Below are the code and all the weights of a small trained network. Each question names an input and a class and asks about switching units off, where a switched-off unit gives its printed mean instead of its output.

import numpy as np


def w(rows, s, z=0):
    codes = np.array(rows[::2]) - 128.0
    scale = np.full(codes.shape[1], s)
    scale[-1] = z or s
    return codes * scale


def norm(h):
    return h / np.sqrt((h * h).mean(-1, keepdims=True) + 1e-5)


def f(y):
    return np.maximum(y, 0)


def log_softmax(a):
    a = a - a.max(-1, keepdims=True)
    return a - np.log(np.exp(a).sum(-1, keepdims=True))


def net(x, mask):
    res = np.array(x, float).reshape(1, 4) / 4 @ E
    u = 0
    for l in range(2):
        y = f(norm(res) @ A[l][:, :-1].T + A[l][:, -1])
        res = res + np.where(mask[u : u + 5], y, B[l][:, -1]) @ B[l][:, :-1]
        u += 5
    return log_softmax(norm(res)[-1] @ U[:, :-1].T + U[:, -1])


A, B = {}, {}
E = w([
[69,113,99,174,177,119,54],'x0',
[199,191,59,120,182,137,105],'x1',
[138,159,94,255,105,139,200],'x2',
[91,144,109,122,56,193,82],'x3',
],0.0067)
A[0] = w([
[107,76,96,153,221,113,211,92],'0.n0',
[60,107,97,159,138,145,75,37],'0.n1',
[130,111,198,127,254,62,179,2],'0.n2',
[104,101,117,197,175,31,44,45],'0.n3',
[115,37,195,179,99,54,119,93],'0.n4',
],0.0091,0.0058)
B[0] = w([
[107,168,98,153,82,184,102,244],'0.n0',
[194,192,156,84,61,104,111,206],'0.n1',
[149,161,140,57,59,252,65,241],'0.n2',
[164,183,170,104,104,14,132,250],'0.n3',
[133,52,42,88,159,112,159,252],'0.n4',
],0.012,0.0039)
A[1] = w([
[209,173,78,118,209,120,124,2],'1.n0',
[134,116,254,62,203,116,70,115],'1.n1',
[182,142,170,66,123,149,228,20],'1.n2',
[171,218,96,103,211,148,96,99],'1.n3',
[90,102,136,78,233,172,117,121],'1.n4',
],0.0091,0.0045)
B[1] = w([
[3,54,134,63,158,87,114,176],'1.n0',
[137,168,98,241,139,136,187,228],'1.n1',
[130,208,161,130,131,31,39,188],'1.n2',
[135,55,160,122,71,138,179,253],'1.n3',
[139,117,56,196,149,157,151,166],'1.n4',
],0.013,0.0053)
U = w([
[148,181,170,87,111,31,130,137],'0',
[122,145,108,89,77,236,110,169],'1',
[85,21,101,66,139,101,188,98],'2',
[144,141,92,221,174,144,186,201],'3',
[138,132,111,95,149,138,140,200],'4',
[92,130,183,81,204,164,99,3],'5',
[101,119,198,112,251,170,89,39],'6',
],0.017,0.0063)

Each question gives the input, the list of numbers given to net, and the class t.
The units are the neurons (one row each of A and B). Each row of codes is followed by its name. A weight is (code - 128) times the scale printed after its matrix; where a second scale follows, it is the last column's (A, B and U).
mask holds one flag per neuron, layer by layer. A switched-off neuron (its flag False) gives its mean, the last column of its row in B, instead of its output. The means were averaged over made-up inputs and are rounded, as every weight is.
A unit's drop is (log p(t) with every unit on - log p(t) with that unit switched off) / (log p(t) with every unit on - log p(t) with every unit switched off).
The circuit of an input: a set's keep is (log p(t) with only the set's units on - log p(t) with every unit switched off) / (log p(t) with every unit on - log p(t) with every unit switched off). Starting from all 10 units, units are removed one at a time, each time the one whose removal leaves the highest keep (on an exact tie, the one counted first), for as long as the keep stays at least 0.8.
circuit, biggest first: the units of the circuit, biggest drop first
unit that matters most: the unit with the biggest drop
top k neurons: the k neurons with the biggest drops, biggest first
top k neurons in layer l: the k neurons of layer l with the biggest drops, biggest first
input [8,-6,5,-8], class 0: unit that matters most	0.n3
input [7,6,4,-5], class 0: top 2 neurons	0.n3; 0.n4
input [5,0,5,-4], class 0: top 3 neurons	0.n3; 1.n1; 1.n4
input [5,6,4,-8], class 1: circuit, biggest first	0.n2; 0.n0
input [-8,6,7,-4], class 0: top 4 neurons	1.n2; 1.n1; 1.n0; 0.n4
input [-6,8,4,-7], class 2: top 2 neurons	1.n0; 1.n3
input [-4,2,4,4], class 0: circuit, biggest first	0.n0; 1.n2
input [-7,4,6,-4], class 0: top 2 neurons	1.n2; 1.n1
input [-2,8,-6,4], class 2: circuit, biggest first	0.n2; 1.n0
input [-7,5,-8,-4], class 3: circuit, biggest first	1.n1; 0.n1
input [3,8,7,-7], class 2: top 3 neurons	1.n0; 1.n3; 1.n1
input [-3,5,-3,0], class 2: top 2 neurons	1.n0; 0.n3
input [-2,-7,-3,6], class 2: top 4 neurons in layer 0	0.n2; 0.n0; 0.n4; 0.n1
input [-2,5,-4,-5], class 1: unit that matters most	0.n2
input [-5,-6,5,-3], class 2: top 3 neurons	0.n4; 1.n1; 0.n3
input [-4,-6,3,4], class 2: top 2 neurons	0.n3; 0.n2
input [6,-3,-5,6], class 0: circuit, biggest first	0.n1; 0.n2
input [3,-4,-2,-4], class 1: top 2 neurons in layer 0	0.n2; 0.n0
input [5,-5,0,5], class 0: circuit, biggest first	0.n1; 0.n2
input [-2,8,6,-1], class 2: unit that matters most	1.n0
input [5,-7,-1,4], class 2: top 4 neurons	0.n4; 1.n2; 0.n2; 0.n0
input [-5,-8,4,2], class 2: top 2 neurons in layer 0	0.n4; 0.n3
input [6,1,8,-8], class 1: circuit, biggest first	0.n0; 0.n2
